Below is a small trained network, with its code and all its weights. Each question gives an input and a class and asks what happens when units are switched off, that is, made to give their printed mean instead of their output.

import numpy as np


def w(rows, s, z=0):
    codes = np.array(rows[::2]) - 128.0
    scale = np.full(codes.shape[1], s)
    scale[-1] = z or s
    return codes * scale


def norm(h):
    return h / np.sqrt((h * h).mean(-1, keepdims=True) + 1e-5)


def f(y):
    return y / 2 * (1 + np.tanh(0.7978845608 * (y + 0.044715 * y**3)))


def log_softmax(a):
    a = a - a.max(-1, keepdims=True)
    return a - np.log(np.exp(a).sum(-1, keepdims=True))


def net(x, mask):
    res = np.array(x, float).reshape(1, 7) / 4 @ E
    u = 0
    for l in range(3):
        y = f(norm(res) @ A[l][:, :-1].T + A[l][:, -1])
        res = res + np.where(mask[u : u + 4], y, B[l][:, -1]) @ B[l][:, :-1]
        u += 4
    return log_softmax(norm(res)[-1] @ U[:, :-1].T + U[:, -1])


A, B = {}, {}
E = w([
[95,162,178,155,162,43,111,169,163,62,98,97],'x0',
[101,97,25,151,111,137,91,141,197,122,58,140],'x1',
[121,94,71,206,84,114,143,153,125,88,255,112],'x2',
[49,118,155,128,124,107,111,71,155,191,141,123],'x3',
[98,233,72,161,168,152,88,108,84,158,141,39],'x4',
[101,195,116,99,188,178,173,206,163,151,168,190],'x5',
[130,53,113,36,168,128,108,172,149,136,161,33],'x6',
],0.0082)
A[0] = w([
[144,129,125,138,142,132,123,119,134,130,130,124,49],'L0N1',
[13,108,160,127,117,86,107,63,186,229,170,139,117],'L0N2',
[192,92,79,98,92,254,136,54,117,202,168,162,2],'L0N3',
[179,105,88,112,130,214,131,76,112,151,157,153,161],'L0N4',
],0.0064,0.0095)
B[0] = w([
[1,130,146,68,153,64,153,223,227,147,229,239,80],'L0N1',
[224,147,83,113,131,154,153,190,85,40,110,140,253],'L0N2',
[38,94,102,97,92,98,130,181,52,175,124,184,153],'L0N3',
[104,155,141,137,145,40,127,165,114,113,93,110,248],'L0N4',
],0.013,0.0035)
A[1] = w([
[95,48,85,2,192,120,98,123,157,150,178,49,20],'L1N1',
[102,185,191,161,172,3,98,181,202,26,107,91,2],'L1N2',
[87,130,18,129,96,94,62,148,252,147,72,153,35],'L1N3',
[78,205,107,89,223,206,177,233,201,179,198,229,42],'L1N4',
],0.0071,0.0065)
B[1] = w([
[153,195,206,235,27,173,105,206,162,161,116,182,207],'L1N1',
[86,96,62,85,68,98,174,186,22,241,121,177,192],'L1N2',
[94,78,197,129,171,247,182,89,45,88,164,130,196],'L1N3',
[136,76,143,131,17,54,94,35,107,77,85,43,253],'L1N4',
],0.011,0.0036)
A[2] = w([
[111,95,71,193,90,107,147,122,141,110,254,129,84],'L2N1',
[108,197,131,201,89,126,135,51,120,122,112,236,1],'L2N2',
[150,32,173,87,98,97,173,117,191,112,148,235,65],'L2N3',
[136,161,227,94,144,94,157,105,82,148,208,126,36],'L2N4',
],0.0093,0.0069)
B[2] = w([
[125,134,184,28,196,112,162,98,186,178,45,191,253],'L2N1',
[158,62,180,91,96,156,110,254,193,159,213,65,224],'L2N2',
[83,251,51,188,192,128,89,109,102,164,188,32,245],'L2N3',
[61,25,45,178,119,254,134,113,165,74,88,182,199],'L2N4',
],0.0099,0.0041)
U = w([
[50,94,94,109,72,73,159,183,34,219,126,161,145],'0',
[178,123,211,171,64,163,108,231,203,147,165,100,137],'1',
[118,80,144,143,27,42,110,9,146,70,117,64,140],'2',
[89,52,111,169,178,254,157,96,103,52,133,144,110],'3',
[91,246,69,182,211,115,91,90,135,167,189,58,88],'4',
[245,146,63,101,147,99,160,204,99,37,114,151,131],'5',
[129,140,200,42,214,109,134,68,210,185,67,182,238],'6',
[143,126,119,109,137,99,70,152,124,95,154,196,2],'7',
],0.013,0.0071)

Each question gives the input, the list of numbers given to net, and the class t.
The units are the neurons (one row each of A and B). Each row of codes is followed by its name. A weight is (code - 128) times the scale printed after its matrix; where a second scale follows, it is the last column's (A, B and U).
mask holds one flag per neuron, layer by layer. A switched-off neuron (its flag False) gives its mean, the last column of its row in B, instead of its output. The means were averaged over made-up inputs and are rounded, as every weight is.
A unit's drop is (log p(t) with every unit on - log p(t) with that unit switched off) / (log p(t) with every unit on - log p(t) with every unit switched off).
The circuit of an input: a set's keep is (log p(t) with only the set's units on - log p(t) with every unit switched off) / (log p(t) with every unit on - log p(t) with every unit switched off). Starting from all 12 units, units are removed one at a time, each time the one whose removal leaves the highest keep (on an exact tie, the one counted first), for as long as the keep stays at least 0.8.
units of the circuit, in order: the units of the circuit, biggest drop first
k most important neurons: the k neurons with the biggest drops, biggest first
top k neurons in layer l: the k neurons of layer l with the biggest drops, biggest first
input [-3,-8,7,4,-8,-7,-5], class 3: units of the circuit, in order => L2N4, L1N4
input [-7,-8,-6,8,7,-5,2], class 3: units of the circuit, in order => L2N4
input [-1,6,-5,-2,-5,-4,3], class 3: 4 most important neurons => L1N3, L1N4, L2N1, L0N2
input [-2,4,8,-2,1,-7,7], class 6: units of the circuit, in order => L2N1, L1N4
input [-3,-6,0,-7,-8,-2,-2], class 4: units of the circuit, in order => L2N3, L0N2
input [-7,-1,-6,-3,-2,1,-1], class 0: 2 most important neurons => L0N3, L2N1
input [5,7,-7,2,0,-1,-2], class 3: 2 most important neurons => L1N3, L0N4
input [-2,-5,-2,-4,3,-3,-3], class 3: units of the circuit, in order => L2N4, L0N2
input [6,-1,7,-5,-1,2,6], class 6: 3 most important neurons => L2N1, L0N4, L0N2
input [4,6,6,-6,5,-3,6], class 1: 3 most important neurons => L0N2, L0N4, L1N1
input [7,-4,3,6,-6,1,7], class 0: 2 most important neurons => L1N2, L2N2
input [4,-1,-5,5,3,5,-2], class 2: 2 most important neurons => L1N4, L0N4
input [5,1,-6,-8,-5,8,-3], class 2: units of the circuit, in order => L1N4, L0N2
input [6,-6,1,5,-8,-8,8], class 1: 2 most important neurons => L1N1, L1N4
input [1,-5,-1,0,-1,7,-1], class 2: units of the circuit, in order => L1N4
input [4,3,-4,4,-6,4,-2], class 4: 2 most important neurons => L2N3, L0N4
input [5,2,-4,-4,2,2,-1], class 0: 2 most important neurons => L1N2, L0N2
input [-5,-2,6,-4,-4,2,8], class 1: 2 most important neurons => L1N1, L0N2
input [6,4,6,8,-3,-7,0], class 5: units of the circuit, in order => L0N2, L1N4
input [-8,6,8,2,-3,-3,7], class 0: top 2 neurons in layer 0 => L0N3, L0N4
input [3,-7,-5,4,5,-6,-1], class 3: 2 most important neurons => L2N4, L1N4
input [-4,-5,2,-4,-1,6,-8], class 1: units of the circuit, in order => L2N2
input [-1,8,-7,2,-7,1,-7], class 3: top 2 neurons in layer 1 => L1N3, L1N1
